Below are the code and all the weights of a small trained network. Each question names an input and a target symbol and asks about switching units off, where a switched-off unit gives its printed mean instead of its output.

import numpy as np


def w(rows, s, z=0):
    codes = np.array(rows[::2]) - 128.0
    scale = np.full(codes.shape[1], s)
    scale[-1] = z or s
    return codes * scale


def f(y):
    return y / 2 * (1 + np.tanh(0.7978845608 * (y + 0.044715 * y**3)))


def softmax(a):
    e = np.exp(a - a.max(-1, keepdims=True))
    return e / e.sum(-1, keepdims=True)


def log_softmax(a):
    a = a - a.max(-1, keepdims=True)
    return a - np.log(np.exp(a).sum(-1, keepdims=True))


def net(x, mask):
    ids = ['Ψεζηστφω'.index(c) for c in x.split()]
    T = len(ids)
    res = E[ids] + P[:T]
    u = 0
    for l in range(3):
        r = res
        for j in range(2):
            rows = slice(2 * j, 2 * j + 2)
            q, k, v = (r @ M[l][rows].T for M in (Q, K, V))
            z = softmax(np.where(np.tri(T) > 0, q @ k.T / 2**0.5, -1e9)) @ v
            o = O[l][rows]
            res = res + np.where(mask[u + j], z, o[:, -1]) @ o[:, :-1]
        u += 2
        y = f(res @ A[l][:, :-1].T + A[l][:, -1])
        res = res + np.where(mask[u : u + 8], y, B[l][:, -1]) @ B[l][:, :-1]
        u += 8
    return log_softmax(res[-1] @ U[:, :-1].T + U[:, -1])


Q, K, V, O, A, B = {}, {}, {}, {}, {}, {}
E = w([
[252,118,203],'Ψ',
[137,189,102],'ε',
[142,150,105],'ζ',
[106,56,56],'η',
[235,199,115],'σ',
[155,134,122],'τ',
[91,89,247],'φ',
[141,170,86],'ω',
],0.02)
P = w([
[50,83,2],'0',
[51,38,56],'1',
[93,23,31],'2',
[116,35,27],'3',
[155,62,43],'4',
[177,83,41],'5',
[190,116,74],'6',
[214,137,86],'7',
[217,182,112],'8',
[213,231,134],'9',
[224,215,116],'10',
],0.003)
Q[0] = w([
[64,251,139],'0.h1',
[59,66,114],'0.h1',
[250,127,77],'0.h2',
[167,85,156],'0.h2',
],0.012)
K[0] = w([
[83,171,86],'0.h1',
[102,195,151],'0.h1',
[25,56,141],'0.h2',
[127,49,251],'0.h2',
],0.015)
V[0] = w([
[221,7,1],'0.h1',
[38,127,158],'0.h1',
[132,42,62],'0.h2',
[195,246,131],'0.h2',
],0.0064)
O[0] = w([
[156,82,199,254],'0.h1',
[146,63,113,29],'0.h1',
[3,145,88,205],'0.h2',
[89,2,105,56],'0.h2',
],0.0053,0.0061)
A[0] = w([
[166,132,66,72],'0.n1',
[53,226,16,155],'0.n2',
[36,129,97,155],'0.n3',
[92,80,92,208],'0.n4',
[159,2,137,72],'0.n5',
[105,84,98,36],'0.n6',
[109,251,121,242],'0.n7',
[216,145,169,2],'0.n8',
],0.0097,0.0048)
B[0] = w([
[118,107,121,135],'0.n1',
[133,106,254,212],'0.n2',
[234,191,115,151],'0.n3',
[198,119,61,154],'0.n4',
[51,197,130,149],'0.n5',
[158,225,75,121],'0.n6',
[219,42,96,254],'0.n7',
[125,182,80,220],'0.n8',
],0.0086,0.0078)
Q[1] = w([
[174,152,69],'1.h1',
[85,185,123],'1.h1',
[250,94,54],'1.h2',
[70,81,139],'1.h2',
],0.011)
K[1] = w([
[254,48,171],'1.h1',
[43,119,180],'1.h1',
[233,249,174],'1.h2',
[54,13,254],'1.h2',
],0.0077)
V[1] = w([
[161,130,72],'1.h1',
[219,164,28],'1.h1',
[228,14,213],'1.h2',
[254,198,74],'1.h2',
],0.0061)
O[1] = w([
[204,64,125,152],'1.h1',
[152,168,77,198],'1.h1',
[161,87,180,196],'1.h2',
[243,253,96,249],'1.h2',
],0.0048,0.016)
A[1] = w([
[74,230,153,136],'1.n1',
[181,106,106,107],'1.n2',
[142,119,132,56],'1.n3',
[67,144,160,141],'1.n4',
[105,118,50,79],'1.n5',
[113,37,25,89],'1.n6',
[125,100,195,253],'1.n7',
[48,196,2,99],'1.n8',
],0.0097,0.0045)
B[1] = w([
[102,120,155,127],'1.n1',
[89,121,124,254],'1.n2',
[96,134,116,131],'1.n3',
[114,106,103,133],'1.n4',
[79,116,120,122],'1.n5',
[45,184,125,125],'1.n6',
[130,111,186,161],'1.n7',
[3,174,85,128],'1.n8',
],0.014,0.011)
Q[2] = w([
[67,190,81],'2.h1',
[255,130,54],'2.h1',
[207,33,97],'2.h2',
[37,108,145],'2.h2',
],0.0097)
K[2] = w([
[91,43,83],'2.h1',
[183,252,117],'2.h1',
[120,119,204],'2.h2',
[155,152,121],'2.h2',
],0.016)
V[2] = w([
[189,235,242],'2.h1',
[7,129,255],'2.h1',
[70,204,96],'2.h2',
[76,74,157],'2.h2',
],0.0085)
O[2] = w([
[143,250,135,252],'2.h1',
[108,151,161,3],'2.h1',
[169,178,82,74],'2.h2',
[48,47,179,143],'2.h2',
],0.011,0.024)
A[2] = w([
[165,226,153,177],'2.n1',
[76,118,77,254],'2.n2',
[107,191,37,62],'2.n3',
[90,193,145,69],'2.n4',
[254,144,179,110],'2.n5',
[123,4,105,157],'2.n6',
[39,148,154,160],'2.n7',
[243,129,165,161],'2.n8',
],0.009,0.0087)
B[2] = w([
[36,136,98,254],'2.n1',
[206,219,113,132],'2.n2',
[114,107,216,165],'2.n3',
[207,38,67,149],'2.n4',
[123,82,122,241],'2.n5',
[169,244,178,131],'2.n6',
[254,196,71,138],'2.n7',
[85,53,119,231],'2.n8',
],0.0077,0.033)
U = w([
[3,140,126,226],'Ψ',
[59,7,192,6],'ε',
[117,68,159,105],'ζ',
[174,185,93,184],'η',
[188,47,85,107],'σ',
[137,96,144,131],'τ',
[157,145,199,184],'φ',
[95,36,173,2],'ω',
],0.0074,0.0043)

Each question gives the input, a string of symbols that net reads in full, and the target symbol t.
The units are the heads (2 rows each of Q, K, V and O) and the neurons (one row each of A and B). Each row of codes is followed by its name. A weight is (code - 128) times the scale printed after its matrix; where a second scale follows, it is the last column's (O, A, B and U).
mask holds one flag per unit, layer by layer, with each layer's heads first. A switched-off unit (its flag False) gives its mean, the last column of its rows in O or B, instead of its output. The means were averaged over made-up inputs and are rounded, as every weight is.
A unit's drop is (log p(t) with every unit on - log p(t) with that unit switched off) / (log p(t) with every unit on - log p(t) with every unit switched off).
The circuit of an input: a set's keep is (log p(t) with only the set's units on - log p(t) with every unit switched off) / (log p(t) with every unit on - log p(t) with every unit switched off). Starting from the 12 units with the biggest drops (on a tie, the unit counted first), units are removed one at a time, each time the one whose removal leaves the highest keep (on an exact tie, the one counted first), for as long as the keep stays at least 0.8.
units of the circuit, in order: the units of the circuit, biggest drop first
most important unit: the unit with the biggest drop
k most important neurons: the k neurons with the biggest drops, biggest first
k most important neurons of layer l: the k neurons of layer l with the biggest drops, biggest first
drop when u is switched off: that unit's drop, to one decimal
input Ψ ε ω σ ω Ψ σ σ ω, target σ: units of the circuit, in order	(2.h1 0.n7 1.h1)
input ε ε σ η η η τ η, target σ: most important unit	2.h1
input ε η ε ε ω τ η, target η: 2 most important neurons of layer 2	(2.n6 2.n8)
input Ψ η Ψ η Ψ ω Ψ σ σ ζ, target σ: units of the circuit, in order	(0.n7 2.h1)
input σ Ψ φ ω, target φ: 3 most important neurons	(2.n1 2.n8 2.n7)
input Ψ σ ε ζ, target σ: units of the circuit, in order	(2.h1 0.n2 0.h2 2.n1)
input σ ζ ζ τ τ, target σ: units of the circuit, in order	(2.h1 2.n1 0.h2)
input η ω η ω Ψ σ ω σ ε ε, target σ: units of the circuit, in order	(0.n7 2.h1)
input φ Ψ Ψ ω ε φ Ψ σ ω, target σ: 2 most important neurons	(0.n7 2.n1)
input η ω ε, target ε: 3 most important neurons of layer 0	(0.n2 0.n7 0.n8)
input η σ τ σ Ψ ε τ Ψ Ψ Ψ, target Ψ: 2 most important neurons	(2.n1 2.n8)
input Ψ Ψ φ η ζ ε ω Ψ η Ψ Ψ, target Ψ: 2 most important neurons	(2.n1 0.n8)
input ω ε φ η ε, target φ: 2 most important neurons of layer 0	(0.n8 0.n7)
input σ σ τ, target σ: most important neuron of layer 1	(1.n7)
input σ σ η ω ω ε η, target σ: 3 most important neurons of layer 0	(0.n2 0.n7 0.n3)
input σ η ε φ φ ω ε, target φ: 3 most important neurons	(2.n6 2.n1 2.n8)
input ε ω τ Ψ η σ, target σ: 3 most important neurons	(0.n7 0.n2 1.n7)
input η ω Ψ ε Ψ ε η φ τ, target φ: 4 most important neurons	(2.n1 2.n8 1.n7 0.n3)
input ε φ ε ε τ ω η ζ ε η, target φ: 3 most important neurons of layer 0	(0.n2 0.n8 0.n7)
input η φ ε, target ε: 3 most important neurons	(0.n2 0.n7 1.n2)
input ζ σ Ψ Ψ φ τ, target φ: most important neuron of layer 0	(0.n3)
input φ η η, target φ: 3 most important neurons of layer 0	(0.n2 0.n8 0.n3)
input φ Ψ τ ε σ ε, target σ: 2 most important neurons of layer 2	(2.n1 2.n3)
input σ Ψ ω Ψ Ψ Ψ ε Ψ ε η, target η: drop when 1.n6 is switched off	0.0
input τ ζ Ψ τ η ε ζ φ ζ, target φ: drop when 2.n7 is switched off	0.5
input τ η η φ σ, target σ: drop when 0.n2 is switched off	0.7
input Ψ Ψ ε ε ε φ, target φ: drop when 2.n8 is switched off	0.3
